Small tables with named rows and columns. After each table, cells are looked up by row and column.

Table Lezub
fields: Nog, Dem, Sunin
Bam: [521, 514, 934]
Bib: [571, 486, 517]
Kaleb: [187, 239, 472]
Mugepo: [518, 471, 613]
Pineris: [549, 609, 598]

Nog of Mugepo = 518
Nog of Bib = 571
Sunin of Bam = 934
Dem of Pineris = 609
Nog of Bam = 521
Dem of Kaleb = 239
Nog of Kaleb = 187
Which row has the largest Sunin? Bam

Bopinu:
|  | Kazodum | Nif | Salom | Saf | Gusid | Kaluza | Leg |
|---|---|---|---|---|---|---|---|
| Loso | 33.64 | 53.52 | -50.45 | -7.64 | -17.75 | 12.33 | -22.96 |
| Lazuz | -18.89 | 53.52 | -56.21 | -43.00 | -17.75 | 12.33 | -22.95 |
| Momoduf | 33.64 | 53.52 | -56.21 | -46.15 | -17.75 | 12.33 | -22.95 |
| Zak | 33.64 | -37.82 | -56.21 | -46.77 | -17.75 | 12.33 | -22.95 |
| Zaf | 33.64 | -50.56 | -56.21 | -7.64 | -17.75 | 12.33 | -22.95 |
| Bep | 33.64 | 53.52 | -15.38 | -7.64 | -17.75 | 12.33 | -28.38 |
| Sare | -11.27 | 53.52 | -45.94 | -7.64 | -17.75 | 12.33 | -22.95 |
| Zire | 33.64 | 53.52 | -56.21 | -7.64 | -17.75 | 12.33 | -22.95 |
| Fuvug | 33.64 | 53.52 | -17.48 | -7.64 | -17.75 | 12.33 | -26.11 |
| Bez | 33.64 | -39.11 | -54.28 | -7.64 | -17.75 | 12.33 | -22.95 |
| Feg | -68.86 | 51.69 | -57.02 | -42.33 | -17.75 | 12.33 | -22.95 |

What is the Salom of Bep in Bopinu?
-15.38
What is the Leg of Fuvug in Bopinu?
-26.11
What is the Kaluza of Bep in Bopinu?
12.33
What is the Leg of Zak in Bopinu?
-22.95
What is the Nif of Bep in Bopinu?
53.52
What is the Saf of Sare in Bopinu?
-7.64
What is the Gusid of Bez in Bopinu?
-17.75
What is the Nif of Zire in Bopinu?
53.52
What is the Gusid of Zak in Bopinu?
-17.75
What is the Saf of Zaf in Bopinu?
-7.64
What is the Nif of Momoduf in Bopinu?
53.52
What is the Leg of Zire in Bopinu?
-22.95
Row with the largest Salom: Bep

